Here is a tiny trained network, its code and every weight. The questions are about switching its units off for an input and a target symbol, where a switched-off unit gives its printed mean instead of its output.

import numpy as np


def w(rows, s, z=0):
    codes = np.array(rows[::2]) - 128.0
    scale = np.full(codes.shape[1], s)
    scale[-1] = z or s
    return codes * scale


def f(y):
    return np.maximum(y, 0)


def softmax(a):
    e = np.exp(a - a.max(-1, keepdims=True))
    return e / e.sum(-1, keepdims=True)


def log_softmax(a):
    a = a - a.max(-1, keepdims=True)
    return a - np.log(np.exp(a).sum(-1, keepdims=True))


def net(x, mask):
    ids = ['ΓΘΠΣΦΩαβδεηλμξψ'.index(c) for c in x.split()]
    T = len(ids)
    res = E[ids] + P[:T]
    u = 0
    for l in range(3):
        q, k, v = (res @ M[l].T for M in (Q, K, V))
        z = softmax(np.where(np.tri(T) > 0, q @ k.T / 2**0.5, -1e9)) @ v
        res = res + np.where(mask[u], z, O[l][:, -1]) @ O[l][:, :-1]
        u += 1
        y = f(res @ A[l][:, :-1].T + A[l][:, -1])
        res = res + np.where(mask[u : u + 4], y, B[l][:, -1]) @ B[l][:, :-1]
        u += 4
    return log_softmax(res[-1] @ U[:, :-1].T + U[:, -1])


Q, K, V, O, A, B = {}, {}, {}, {}, {}, {}
E = w([
[59,117,120,32,163,140,241,207,155,158,109],'Γ',
[54,91,137,109,118,167,157,202,86,12,54],'Θ',
[173,52,200,94,127,129,125,67,92,103,90],'Π',
[97,111,89,6,158,160,222,115,157,117,60],'Σ',
[26,97,173,57,149,78,163,93,125,87,98],'Φ',
[132,54,209,150,105,196,140,128,114,87,132],'Ω',
[191,99,199,109,127,168,140,90,105,112,119],'α',
[171,82,132,164,144,132,112,130,62,47,178],'β',
[210,102,109,81,252,110,166,129,113,138,215],'δ',
[204,54,113,118,172,157,109,72,89,64,120],'ε',
[178,205,207,163,168,102,138,139,42,104,211],'η',
[157,224,171,164,159,86,92,186,171,144,60],'λ',
[55,169,81,184,114,247,223,127,131,140,112],'μ',
[190,102,107,169,253,117,120,210,107,157,215],'ξ',
[130,64,116,204,120,165,138,89,138,174,207],'ψ',
],0.016)
P = w([
[176,90,195,161,108,114,227,162,121,86,112],'0',
[170,122,195,4,135,164,143,187,100,83,186],'1',
[173,109,169,159,139,113,188,139,142,84,115],'2',
[147,138,181,34,154,167,125,155,109,103,181],'3',
[149,118,154,182,164,117,169,114,143,109,115],'4',
[122,147,172,56,173,174,103,127,110,129,180],'5',
[123,127,146,205,185,124,146,86,146,130,113],'6',
[103,159,161,76,195,178,74,102,111,149,182],'7',
[98,131,135,228,205,134,126,59,149,156,111],'8',
[79,169,149,95,216,185,48,75,112,177,185],'9',
[72,136,123,251,224,143,107,35,150,173,103],'10',
[62,183,147,82,223,177,49,66,113,185,174],'11',
],0.016)
Q[0] = w([
[93,110,123,14,156,214,91,125,17,128,213],'L0H0',
[116,97,188,152,246,180,193,90,106,68,173],'L0H0',
],0.013)
K[0] = w([
[9,204,102,56,94,102,137,170,180,104,26],'L0H0',
[50,181,41,177,190,137,48,107,134,160,108],'L0H0',
],0.012)
V[0] = w([
[202,143,101,84,113,116,148,1,15,77,77],'L0H0',
[79,148,42,144,123,113,196,103,76,94,244],'L0H0',
],0.0081)
O[0] = w([
[87,87,81,155,172,146,158,142,4,181,143,64],'L0H0',
[129,125,116,87,145,143,156,75,88,57,215,245],'L0H0',
],0.013,0.0012)
A[0] = w([
[192,132,49,211,133,2,147,117,134,143,55,253],'L0N0',
[142,116,142,129,166,104,160,118,128,129,100,123],'L0N1',
[69,67,172,119,77,139,141,133,137,163,136,36],'L0N2',
[167,160,124,152,94,117,78,165,163,142,99,108],'L0N3',
],0.0095,0.0041)
B[0] = w([
[122,223,171,80,27,95,148,25,89,78,172,224],'L0N0',
[119,89,193,147,168,126,163,201,193,123,88,254],'L0N1',
[108,232,131,138,31,44,142,70,2,145,111,184],'L0N2',
[136,113,20,149,191,113,190,113,28,118,156,206],'L0N3',
],0.0092,0.0038)
Q[1] = w([
[132,157,180,111,190,160,164,77,99,86,161],'L1H0',
[146,107,107,253,133,86,213,112,176,116,71],'L1H0',
],0.014)
K[1] = w([
[32,177,70,172,186,144,73,85,175,126,140],'L1H0',
[245,85,161,189,107,141,87,80,112,187,191],'L1H0',
],0.012)
V[1] = w([
[149,128,157,103,160,93,160,96,138,185,150],'L1H0',
[63,93,129,118,135,12,85,133,125,107,150],'L1H0',
],0.011)
O[1] = w([
[240,149,110,105,115,121,136,71,70,160,134,238],'L1H0',
[210,63,251,140,80,143,137,115,133,198,150,3],'L1H0',
],0.013,0.0056)
A[1] = w([
[125,79,118,71,129,208,89,139,137,101,216,123],'L1N0',
[162,160,123,188,166,59,107,201,161,157,192,239],'L1N1',
[100,224,131,230,61,60,152,161,128,153,203,127],'L1N2',
[101,1,117,245,56,24,30,190,185,84,58,2],'L1N3',
],0.0065,0.0087)
B[1] = w([
[75,97,144,68,121,103,113,91,123,84,63,254],'L1N0',
[201,117,165,85,116,191,94,36,91,89,16,241],'L1N1',
[80,63,184,83,167,171,77,116,168,53,137,197],'L1N2',
[174,1,108,41,124,204,187,201,68,14,231,135],'L1N3',
],0.0097,0.0055)
Q[2] = w([
[153,165,89,26,102,166,2,210,113,178,172],'L2H0',
[50,163,198,74,163,171,96,103,98,89,68],'L2H0',
],0.0089)
K[2] = w([
[146,107,109,86,55,84,206,252,116,101,123],'L2H0',
[86,148,112,125,150,130,138,76,182,217,155],'L2H0',
],0.011)
V[2] = w([
[116,189,146,214,56,175,40,172,69,88,221],'L2H0',
[159,255,228,140,221,189,133,201,84,84,147],'L2H0',
],0.0066)
O[2] = w([
[153,110,137,66,151,11,118,127,102,98,82,5],'L2H0',
[81,153,136,141,111,102,24,211,159,168,159,242],'L2H0',
],0.011)
A[2] = w([
[120,11,141,225,248,123,177,174,52,191,35,8],'L2N0',
[93,93,20,254,85,79,214,119,82,239,46,2],'L2N1',
[106,127,191,218,185,103,189,150,61,166,89,160],'L2N2',
[106,96,157,211,21,158,218,93,182,147,30,25],'L2N3',
],0.0083,0.0074)
B[2] = w([
[63,93,104,114,74,7,167,108,172,141,173,193],'L2N0',
[117,141,101,2,31,161,103,212,78,67,100,159],'L2N1',
[170,101,68,117,154,168,113,118,182,178,103,254],'L2N2',
[123,144,189,51,192,90,129,182,90,85,130,161],'L2N3',
],0.015,0.0057)
U = w([
[153,132,116,128,97,129,96,124,196,103,178,74],'Γ',
[116,86,119,149,159,97,135,116,160,135,151,161],'Θ',
[138,147,106,165,124,130,128,124,142,137,12,243],'Π',
[84,182,171,162,78,67,135,104,96,140,116,254],'Σ',
[116,101,167,127,113,121,129,104,108,154,115,144],'Φ',
[141,114,123,100,183,107,131,131,132,131,150,63],'Ω',
[108,90,136,140,139,118,122,131,95,105,152,86],'α',
[121,166,148,125,146,84,153,129,86,128,182,119],'β',
[144,123,130,150,119,114,190,85,123,80,121,234],'δ',
[115,106,102,168,170,151,147,135,105,145,172,98],'ε',
[136,123,106,139,185,89,78,167,127,161,171,93],'η',
[84,72,161,142,145,144,116,128,152,119,37,129],'λ',
[104,133,104,139,162,100,112,121,138,94,138,75],'μ',
[133,105,95,127,109,115,113,117,139,123,140,116],'ξ',
[146,106,122,100,143,128,104,135,146,107,106,14],'ψ',
],0.011,0.0079)

Each question gives the input, a string of symbols that net reads in full, and the target symbol t.
The units are the heads (2 rows each of Q, K, V and O) and the neurons (one row each of A and B). Each row of codes is followed by its name. A weight is (code - 128) times the scale printed after its matrix; where a second scale follows, it is the last column's (O, A, B and U).
mask holds one flag per unit, layer by layer, with each layer's heads first. A switched-off unit (its flag False) gives its mean, the last column of its rows in O or B, instead of its output. The means were averaged over made-up inputs and are rounded, as every weight is.
A unit's drop is (log p(t) with every unit on - log p(t) with that unit switched off) / (log p(t) with every unit on - log p(t) with every unit switched off).
The circuit of an input: a set's keep is (log p(t) with only the set's units on - log p(t) with every unit switched off) / (log p(t) with every unit on - log p(t) with every unit switched off). Starting from the 12 units with the biggest drops (on a tie, the unit counted first), units are removed one at a time, each time the one whose removal leaves the highest keep (on an exact tie, the one counted first), for as long as the keep stays at least 0.8.
circuit, biggest first: the units of the circuit, biggest drop first
unit that matters most: the unit with the biggest drop
k most important neurons: the k neurons with the biggest drops, biggest first
k most important neurons of layer l: the k neurons of layer l with the biggest drops, biggest first
drop when u is switched off: that unit's drop, to one decimal
input Θ μ α δ β, target ε: circuit, biggest first => [L0H0]
input α Ω Σ ε, target ε: circuit, biggest first => [L2H0; L0H0]
input Ω η η Ω λ α δ, target Σ: circuit, biggest first => [L0N0; L0H0]
input μ Ω μ Σ Σ Γ λ Ω Ω, target Σ: circuit, biggest first => [L0N0; L0H0; L2N2]
input μ Γ α Φ ε Ω Π μ λ, target μ: circuit, biggest first => [L0N0; L1H0; L1N2]
input δ α ψ δ δ, target δ: 2 most important neurons of layer 1 => [L1N1; L1N2]
input Γ Ω Φ Φ λ ψ Ω, target δ: circuit, biggest first => [L2H0; L0H0]
input λ Ω η η Ω, target η: circuit, biggest first => [L2H0; L1N1]
input ξ δ δ λ Ω λ α, target Σ: circuit, biggest first => [L0N0; L0H0]
input α Γ α α β, target Θ: 3 most important neurons => [L2N0; L2N2; L1N1]
input δ Ω η ψ β Γ Ω δ α, target ε: 2 most important neurons of layer 1 => [L1N1; L1N0]
input α Γ β, target Θ: circuit, biggest first => [L0H0; L2N0; L1H0; L2N2]
input δ μ Σ, target μ: circuit, biggest first => [L0H0; L1H0]
input Θ Ω Ω λ, target Π: circuit, biggest first => [L0H0]
input η Θ ξ ε Φ ψ ξ, target δ: circuit, biggest first => [L1N1; L2H0; L0N0]
input Γ δ Π Π β Ω α μ Θ η β Ω, target λ: 4 most important neurons => [L1N0; L0N0; L2N0; L0N3]
input α Θ Σ Σ α λ α Σ α Θ Ω ψ, target λ: circuit, biggest first => [L1H0; L1N0]
input α λ Ω α Ω β Θ Σ, target ε: circuit, biggest first => [L2H0; L0H0]
input ξ Π Σ, target Γ: circuit, biggest first => [L0H0; L2H0; L1N1]
input ε Π ξ Ω Σ α β δ ψ α Ω δ, target ε: unit that matters most => L2H0
input β ψ δ ε η Ω ξ ξ η, target Γ: 2 most important neurons => [L1N1; L1N2]
input Ω Φ η α Ω, target η: 3 most important neurons => [L1N1; L1N0; L1N2]
input ψ ψ Σ, target δ: 2 most important neurons => [L2N2; L1N0]
input β α Ω μ Φ Γ λ, target Σ: drop when L0N0 is switched off => 2.2
input Σ η α ε β Γ β ψ ψ Θ Ω, target δ: drop when L2H0 is switched off => 0.6
input α α α η Ω η Γ ψ, target Γ: drop when L2N3 is switched off => 0.0
input Φ Ω ε Σ ξ Γ β η η λ, target Π: drop when L1N1 is switched off => 1.1
input λ δ Ω α α η, target Π: most important neuron => [L1N1]
